Rows near named flat spaces through zero
pek-nezas: [ -4  -1   1  19  11  15 -14   8  -3 -15  13  13  11  -3   7  17 -14 -19
   1  -3  -1   3 -13   1  -8  24  -8]
tiz-tere: [  2 -22  -1  -9 -42  -2  18 -12  10   6   6 -18 -19 -19   8 -11  13 -20
  17   4   1  -2  11 -20  37  -1   2]
lura-ruf: [  8 -18  -1  -3  -2  20 -13   2  29  30   0   6  10   0  13   0  -9   3
  -6  30  18   0  18 -21  12 -28  16]
tiz-tere: [  2  -1   6  19  26   6  -5  -1   3 -10  -6  10  22 -11  -8  19  -9 -12
 -11  -3  13  12 -21  -3 -12  11  -5]
lura-ruf: [-11  33 -16   2  22  -9   3  -2 -36 -20  -7  18  -1 -13 -21  -4  11  -1
 -10 -24  -9  -4  -8  18 -38   0  -7]
tiz-tere: [ 18 -18  33   2  -8  11  -3  -6  31  16  -3  -8 -10  23  14   7 -11  18
   0  30  31   6  -1 -11  36  -4  18]
lura-ruf: [ 11  -1  15 -21 -34 -28  38   4  23  14  -2 -19  11   7 -10   3   6  19
  20  23 -17  17   3   9   5   5  12]
sukib-vef: [ -7 -16 -24  -9 -35  -5   0  -4  15  13  10  14 -14 -21  -3  -4   5 -35
  11  12  -2  -6   3  -1   8 -18  10]
dasi-zenot: [-31 -12 -16  19   8 -21   9   6  10  -8  12 -21   4 -17 -31  14 -18 -44
  11 -36 -21  41 -32  18 -26  35 -22]
dasi-zenot: [ -9   9 -13  11  19   6  -7   1 -20 -16   0   7   6 -15  -9   0  -1 -13
  -8 -22  -6  -2  -6   1 -21  10 -15]
sukib-vef: [-13 -45 -12  -7  -4 -29 -13   2  28   3   5  -5  30  23  48  23  11 -34
  18   1 -14  -8 -14  -2  38  -6  -8]
tiz-tere: [-14   7  -5  31  36   0 -32  28   2  -5  24  14  26  14   2  24 -30 -20
  -3   0 -12   7 -32  26 -35  18  -4]
dasi-zenot: [ 34 -13 -18 -41 -30  28 -24 -15   2   2 -32  58  -4   9  29  -9  25  29
 -18  25  11 -62  45 -21  28 -43   2]
sukib-vef: [ 13  -5 -23 -20 -55  25 -15   8  -8 -20  11  38 -16  -1  10  -5  -1  -4
  10   1 -33 -41  27   5   1  21 -21]
tiz-tere: [-33  22 -10  10  36   2  -4   7 -16 -23   7   4   3  15 -10  18 -15  -6
   4 -40 -22  34  -9  25 -42  41 -23]
lura-ruf: [-10 -50  -5 -10 -25 -11   4 -18  44  13   2   0   7   0  36  23  12 -45
  20  14  14  12  -5 -21  53 -10   7]
sukib-vef: [ -1   7   3   7   1   2   0   0  -2  -6   2   7  -9  -4 -15   4  -8  -4
  -2  -2   4   6 -10   9 -10  10   0]
sukib-vef: [-26   9   1  15  38 -17   2   0 -14  -3   7 -26   6   4   7   1   4 -12
   3 -23   1  21 -16   4  -6   1  -1]
lura-ruf: [-22  40   3  37  57  27 -23  -4 -59 -50  10  20 -14  -4   2  11  -6 -15
 -13 -45  10   2 -21   9 -30  39 -21]
dasi-zenot: [  6   1  22  39  55  16 -13  12 -12  12   1 -50  19 -11 -11 -19 -21  17
 -26 -12  20  10 -10 -24  -8  -3  -5]
pek-nezas: [ -6  73  24  26  49  29   1   6 -37  -2  13  21 -16  -4 -23  -2 -15  28
 -14  15  31  25  -2  13 -54   0  32]
tiz-tere: [-16 -11 -22   7  18 -21  -2  -5 -11 -13  -9  -8   9 -16 -14   0   7 -27
  -7 -37 -12   0 -20   5 -10   3 -23]
dasi-zenot: [  8 -18 -14  -8 -32 -10  -9  23  37  18  17  25  30   5  10  19 -13 -17
  15  39 -23  -7  -3  13  -7  -5  11]
sukib-vef: [-36  17 -10  40  51  -5 -20  36 -16 -10  36 -20  28   8  -5  14 -34 -24
   6 -31 -34  30 -28  26 -53  39 -19]
dasi-zenot: [ -7  -7   7  35  66  13 -23   5  -1   2  -9 -23  25  -4 -12   4 -23   0
 -28 -25  19  19 -21 -12 -18   4 -15]
pek-nezas: [-21  23   0  11  26  -4  -3  -3 -21 -24   6  15  -7   9   3  16   1 -12
   3 -20   1  13 -18  19 -18  20  -3]
sukib-vef: [ 11 -39  13  -1  26  22 -33   6  25  28  -5 -25  30  36  62  -3  -3  25
  -9  18  17 -18  27 -40  49 -31   2]
dasi-zenot: [  5   1   1   0  -9  -8 -11  30  39  20  23  35  40  23  16  35 -21  -5
  16  55 -15   9 -12  25 -21  -1  26]
tiz-tere: [ -2 -18 -11 -29 -13   0 -12  -9   5   5 -18 -10 -30  35  11 -19   6  28
  -2 -22  -9 -18  28   3  25 -12 -16]
dasi-zenot: [ 12 -18  -9 -31 -68  -2  22  -8  11  11  -2 -15 -34 -10  -9 -27  11   7
  16   4 -17 -14  31  -9  27  -4  -4]
pek-nezas: [ -2 -14  10  -7  -5 -11   5   7  32  16   8  -3  23  23  26  21  -3   0
  17  27  -2  16  -1   1  14  -1  14]
dasi-zenot: [-14  32 -14   1  29  13   3 -20 -43 -28 -20  16 -25 -20 -29 -11  11   4
 -20 -45   8   3   4   4 -31   7 -18]
lura-ruf: [ 13  13   5 -21  -8  18   8 -18   1  13 -22  15 -24   1 -11 -14   9  34
 -13  14  25  -2  28 -11   4 -26  16]
pek-nezas: [-19  12  14   5  21 -26   3  -2  -5 -11  11   1   2  29  27  23  10  -9
  16   0   4  14 -24  20   8   8  12]
tiz-tere: [ 13  -6 -13   0 -10  -5 -11   7  -2  11   3  10  13 -16   6 -12   8  -9
  -7  20  -2 -33   1  -6   3 -30  10]
sukib-vef: [-39  -7 -22  20  35  -9 -17  17  -3  19  30 -32  18  -1  25  -6  -6 -34
   9 -16 -13  15  -3  -6  -7 -14   1]
pek-nezas: [ 11 -10 -17  -1 -13  24 -16  -1 -16 -11  -9   1 -17 -16 -17 -23  -6   6
 -17 -25 -10 -28  17 -11  -3   6 -28]
sukib-vef: [-16 -20  -2  22  28  -1 -34  -2   5   1  13   2   1  13  35  12  -3 -33
  -2  -1  21  -8 -23  -4  25 -13   6]
pek-nezas: [-13  10  -5 -12   3  12  -9  -7 -17  -6   7  11 -15  19  37  -2  15   4
   8  -4   1 -10  23  -6  15  -7   3]
pek-nezas: [ 23   1  23   5  -4  -6 -11   4 -11  10   6 -15  -9  15  26 -20  10  21
  -3  27  17 -39  -2  -7  35 -29  22]
tiz-tere: [ 12 -29   2  -2  -4  -5  -1 -16  14   7 -19  -7   3 -12   4  -4  12  -9
 -11   3  22 -12  -5 -22  32 -22   1]
tiz-tere: [-14   0 -18 -10  40   9 -30  -4  -3   9 -14  19   6  27  25   1   6  14
 -16  -9  10  -9  16  -2  -3 -32   0]
dasi-zenot: [ 12  17  22  -9  16   9  -5  -9  -2   3 -12  21  -3  29  23   8  10  34
  -7  25  27  -7   8  -1  12 -20  23]
lura-ruf: [  5 -11  17   5  -1   2  -6  16  40  34  15  -8  14  22  10  11 -23   9
   8  41  10  20  -2   1   5 -10  26]
tiz-tere: [-22  35  16   9   4 -31  22  17 -11   1  29 -30 -15  21 -14  -1 -10   7
  24  -2 -21  33 -19  39 -26  23  14]
sukib-vef: [-16   1   7  -9 -21   2  24 -18  -2 -19  -4 -16 -44   6 -21   0  -3   0
  15 -36  -5  31   4   9   6  42 -19]
pek-nezas: [-18 -10 -17   4   1  -9   1 -11 -13 -23   1   2  -4 -16   2   7  11 -37
   5 -33  -9   1 -13   0   4  17 -21]
pek-nezas: [ 12 -43  24  -1 -25 -21   4  10  27  22  14 -62  10  26  41 -11   2   7
  21  16  -9 -11   2 -19  63  -4   3]
lura-ruf: [ -5  -2  -3  36  29  33 -30  18 -33 -30  19 -17  13  -9  11  -4 -21 -14
  -9 -39 -18 -13  -4 -14 -11  43 -39]
pek-nezas: [ 22   1  10 -12 -13  -7  -4  -4   1  19  -2  11   0   8  31 -11  22  15
  -1  44  21 -36  10 -11  32 -49  34]
lura-ruf: [  0  29   2 -17   0  -3  29  -4 -10  -1 -13   1   0  -5 -24  -4   8  27
   0  -4  -8  20  15   7 -28   4   3]
sukib-vef: [  8   4 -28 -40 -50  11  24  -5  -9  24  -3  -6 -13 -29   0 -43  27  16
   8  11 -20 -21  63 -27   6 -38   7]
lura-ruf: [ -6 -15   1 -18 -28 -24  42  -2  23   2   0 -20  29 -10   4  16  13 -13
  27   3 -25  31   4  -7   8  20  -5]
lura-ruf: [  0  -2 -12   4  14   6 -32 -13   0   9  -6  39 -18   0  11  -1   7 -17
 -18  17  37 -28 -10   1  11 -46  23]
dasi-zenot: [  0  27   9 -21 -22  18  24 -17 -22  -9  -9  -6 -49   2 -18 -23   9  34
   4 -16   2   8  33  -1   0  12  -3]
[  3   1  -9  -4  -5  -1   7   3 -13  -9  -4  -8   9 -14  -8  -9   6   2
  -2 -15 -18  -7   8  -5  -9   8 -16] => lura-ruf
[  7 -50 -30 -43 -76   1  15   9  57  39   4  -9  13  -7   9  -8  -1  -7
  25  26 -37   1  47 -20  23 -12  -5] => sukib-vef
[-26  -6 -21 -23  -8   0  22 -10  -4  -2 -13 -38 -27   0 -26 -21   0  12
   6 -58 -30  31  30  -1 -11  23 -36] => pek-nezas
[ 15 -21  27 -10  16  -3  -4 -24   7  -2 -28  -8   2  29  39   7  22  24
  -9   5  34 -15   1 -22  55 -19   4] => sukib-vef
[ -6  -1  -2  -5  -1  14   3  -9 -13 -14  -9 -16 -23   3  -9 -12  -2  11
  -3 -35  -7   6  15  -6   2  22 -25] => lura-ruf
[ -1  31   0  41  37 -11 -13  33 -14  -4  28  21  47 -21 -15  20 -20 -26
  -6  24  -7   3 -44  24 -56   5  17] => tiz-tere
[ -5  20 -11 -15   0  13  -1   0 -13   7   4  17  -2   3  16  -8  11  13
   2  11  -3  -7  29  -5  -9 -19  12] => tiz-tere
[  8  -9 -16  -7 -21  38  -2  -3  -3  12   2  -1  -5 -31   3 -23   2  -3
  -5   4   2 -12  41 -37   8 -13  -4] => pek-nezas
[ -8   9  -9  13   9  36 -16  14  -6  22  19 -13 -12 -10  -5 -24 -22   5
  -6   1   2   5  27 -15 -17  -9   4] => sukib-vef
[ 12 -12   0 -37 -28 -43  31 -15  12  31 -26 -36 -16   5  -9 -34  32  31
   1   9   2 -12  16  -3  31 -51  17] => pek-nezas
[-15  41   1  25  41  11   2  11 -31   7  13 -19  -4 -19 -28 -19 -13   9
 -12 -12   5  21   0   3 -46  -3   9] => sukib-vef
[ -4   4   4  -4 -11 -10   7 -10 -12 -33  -5  12 -16   9  -3  14   7  -6
   8 -22  -9  -1 -15  18   4  32 -17] => sukib-vef
[  6  28   7  10  37  -7 -13   8  -4   7  -2  35  26   8   5  16   1   9
 -14  32  21  -5 -19  15 -25 -29  30] => dasi-zenot
[ 16   3  22 -16 -21   9  15 -19   5   0 -14   4 -26   9   3  -3  11  24
   2  15  23  -1  14  -9  27  -4  13] => lura-ruf
[  9  -1  18  24  16  -3 -18  17  15  -8  12  19  27  17   7  32 -22  -8
   0  22   4   2 -36  18  -9  20   6] => pek-nezas
[ 16  17  15  -8  -1  -2  -8  -3 -17  10  -1   3 -17  19  25 -20  18  31
  -5  27  19 -36  12  -2  24 -39  27] => pek-nezas
[-13  15  -4  20  19  10   4   1  -5 -13   7  18  11 -24 -21  19 -12 -27
  -2  -7   4  27 -18   5 -33  23  -3] => pek-nezas
[  6  24  23 -15  13   4  24 -16  -7  -1 -23  -4 -12  14 -10  -2  10  44
  -6   0  18  20  15  -2  -2  -1   9] => tiz-tere
[-15  10 -13   6  11 -17  27  -7  -8 -11 -18 -20 -11 -32 -72  -7 -10  -8
 -11 -48 -12  38 -20  18 -46  26 -25] => pek-nezas
[ 14   5   3   6  -3  17 -13   2 -17  -1   2  -3 -13  -5   3 -20  -1  12
 -10   2   7 -26  11 -11   8  -9   0] => pek-nezas
[ -8  19  16  19  50  14  -8  -2 -21   8   0 -27  -4   5   6 -15  -3  20
 -15 -10  24  11   4 -14  -3 -14   8] => sukib-vef
[  7 -60  23  -6 -29 -31   9 -18  31  13  -3 -56  -9  17  42  -5  20 -15
  19   4  15 -11 -11 -26  91 -12   2] => dasi-zenot
[  7 -25   7  10  -9 -11  -1   6  26   7  11   3  31  -5  22  22   0 -29
  11  28   4   0 -20  -8  21  -1  11] => pek-nezas
